Below are the code and all the weights of a small trained network. Each question names an input and a class and asks about switching units off, where a switched-off unit gives its printed mean instead of its output.

import numpy as np


def w(rows, s, z=0):
    codes = np.array(rows[::2]) - 128.0
    scale = np.full(codes.shape[1], s)
    scale[-1] = z or s
    return codes * scale


def f(y):
    return y / 2 * (1 + np.tanh(0.7978845608 * (y + 0.044715 * y**3)))


def log_softmax(a):
    a = a - a.max(-1, keepdims=True)
    return a - np.log(np.exp(a).sum(-1, keepdims=True))


def net(x, mask):
    res = np.array(x, float).reshape(1, 8) / 4 @ E
    y = f(res @ A[0][:, :-1].T + A[0][:, -1])
    res = res + np.where(mask, y, B[0][:, -1]) @ B[0][:, :-1]
    return log_softmax(res[-1] @ U[:, :-1].T + U[:, -1])


A, B = {}, {}
E = w([
[132,127,130,131,129,130],'x0',
[29,137,131,55,218,84],'x1',
[127,127,131,128,131,130],'x2',
[130,126,133,129,130,129],'x3',
[129,130,122,131,127,126],'x4',
[55,183,175,92,78,254],'x5',
[87,93,215,126,59,40],'x6',
[54,38,68,201,123,181],'x7',
],0.0065)
A[0] = w([
[203,138,134,228,71,154,79],'N0',
[109,178,83,156,185,122,223],'N1',
[202,115,67,130,163,2,117],'N2',
[112,100,76,89,114,131,9],'N3',
[54,46,49,183,101,150,46],'N4',
[171,152,45,126,222,197,99],'N5',
[163,228,97,62,94,73,66],'N6',
[99,111,147,138,167,122,2],'N7',
[183,71,101,106,136,91,30],'N8',
[167,75,79,140,161,45,158],'N9',
[86,23,127,175,101,141,128],'N10',
[61,124,132,106,246,64,118],'N11',
[169,61,134,179,227,70,75],'N12',
[73,134,123,99,200,102,63],'N13',
[51,102,206,147,51,52,139],'N14',
[40,139,159,97,220,123,125],'N15',
[98,99,169,158,84,84,24],'N16',
[164,83,113,122,157,86,13],'N17',
[120,81,212,171,140,54,151],'N18',
[188,72,92,145,195,75,44],'N19',
[186,133,99,148,48,141,47],'N20',
[79,177,149,52,120,160,163],'N21',
[227,213,194,107,173,111,58],'N22',
[222,118,186,156,103,138,246],'N23',
[68,7,71,179,165,168,76],'N24',
],0.0076,0.0057)
B[0] = w([
[69,62,184,191,153,55,180],'N0',
[186,111,38,130,83,119,215],'N1',
[113,108,159,107,94,206,229],'N2',
[93,192,226,203,174,77,102],'N3',
[126,188,234,34,231,95,180],'N4',
[179,228,89,222,46,65,192],'N5',
[130,125,219,71,207,72,165],'N6',
[53,191,235,250,200,49,104],'N7',
[50,215,194,195,138,172,124],'N8',
[119,141,101,92,93,211,217],'N9',
[137,148,126,85,157,86,189],'N10',
[118,49,145,194,86,73,221],'N11',
[66,146,167,137,82,234,180],'N12',
[90,90,196,209,110,62,152],'N13',
[220,240,2,153,105,114,222],'N14',
[154,92,122,215,81,97,204],'N15',
[100,252,193,197,163,77,123],'N16',
[59,232,215,190,189,200,120],'N17',
[155,163,79,120,96,151,195],'N18',
[62,188,154,86,90,172,162],'N19',
[82,139,205,198,158,57,141],'N20',
[107,86,152,119,79,172,207],'N21',
[84,163,183,51,187,26,186],'N22',
[121,50,104,119,126,101,254],'N23',
[133,175,178,28,222,60,205],'N24',
],0.0072,0.0055)
U = w([
[124,196,206,55,232,56,72],'0',
[144,97,98,111,101,118,234],'1',
[149,95,97,115,110,124,225],'2',
[147,92,82,104,108,122,197],'3',
[165,249,72,197,93,91,1],'4',
[56,159,199,140,69,222,52],'5',
[107,43,198,240,114,70,15],'6',
],0.011,0.0071)

Each question gives the input, the list of numbers given to net, and the class t.
The units are the neurons (one row each of A and B). Each row of codes is followed by its name. A weight is (code - 128) times the scale printed after its matrix; where a second scale follows, it is the last column's (A, B and U).
mask holds one flag per neuron, in row order. A switched-off neuron (its flag False) gives its mean, the last column of its row in B, instead of its output. The means were averaged over made-up inputs and are rounded, as every weight is.
A unit's drop is (log p(t) with every unit on - log p(t) with that unit switched off) / (log p(t) with every unit on - log p(t) with every unit switched off).
The circuit of an input: a set's keep is (log p(t) with only the set's units on - log p(t) with every unit switched off) / (log p(t) with every unit on - log p(t) with every unit switched off). Starting from the 12 units with the biggest drops (on a tie, the unit counted first), units are removed one at a time, each time the one whose removal leaves the highest keep (on an exact tie, the one counted first), for as long as the keep stays at least 0.8.
circuit, biggest first: the units of the circuit, biggest drop first
k most important neurons: the k neurons with the biggest drops, biggest first
drop of u: that unit's drop, to one decimal
input [4,-7,-7,-7,-3,0,8,8], class 0: circuit, biggest first	[N4 N24 N10]
input [-8,8,0,0,-6,-3,-6,-7], class 2: 3 most important neurons	[N1 N11 N24]
input [-1,8,5,-3,-5,-8,7,-5], class 5: circuit, biggest first	[N2 N12 N9]
input [-2,-4,1,-5,-6,5,7,3], class 4: circuit, biggest first	[N14]
input [3,3,1,8,1,1,-4,7], class 0: 2 most important neurons	[N24 N4]
input [-1,-8,-5,5,7,5,-6,-3], class 6: circuit, biggest first	[N0 N20 N14]
input [7,6,1,-7,-2,-8,-7,-7], class 5: circuit, biggest first	[N2 N12 N19]
input [5,-1,-6,-3,2,-5,0,6], class 0: circuit, biggest first	[N24 N4]
input [1,7,1,-8,5,5,5,-1], class 6: circuit, biggest first	[N15 N11]
input [-3,-5,1,2,4,-4,1,-7], class 0: 2 most important neurons	[N22 N6]
input [6,-3,-6,6,5,4,-4,7], class 0: circuit, biggest first	[N4 N24]
input [5,-7,-1,1,3,1,-6,4], class 6: 3 most important neurons	[N0 N14 N20]
input [6,-5,-4,0,2,-3,8,-3], class 4: 2 most important neurons	[N14 N16]
input [7,-8,0,-5,-2,0,0,7], class 6: circuit, biggest first	[N0]
input [0,8,2,-2,2,-6,2,2], class 6: 2 most important neurons	[N11 N13]
input [-4,0,-4,3,2,-8,-8,3], class 4: 2 most important neurons	[N5 N1]
input [3,7,0,-2,0,1,3,2], class 6: circuit, biggest first	[N11 N15]
input [-2,1,0,5,-5,-4,7,-4], class 4: 3 most important neurons	[N14 N18 N16]
input [6,-8,0,-3,4,-6,8,7], class 4: 2 most important neurons	[N14 N18]
input [0,5,-5,6,-4,-6,0,7], class 0: circuit, biggest first	[N24]
input [7,-7,6,-8,-1,-2,-8,7], class 4: 2 most important neurons	[N5 N22]
input [4,6,2,5,4,-3,-1,5], class 6: 3 most important neurons	[N11 N13 N15]
input [7,8,5,-3,3,-6,4,-5], class 6: 2 most important neurons	[N11 N13]
input [5,-8,5,6,-4,3,1,7], class 6: drop of N0	1.3
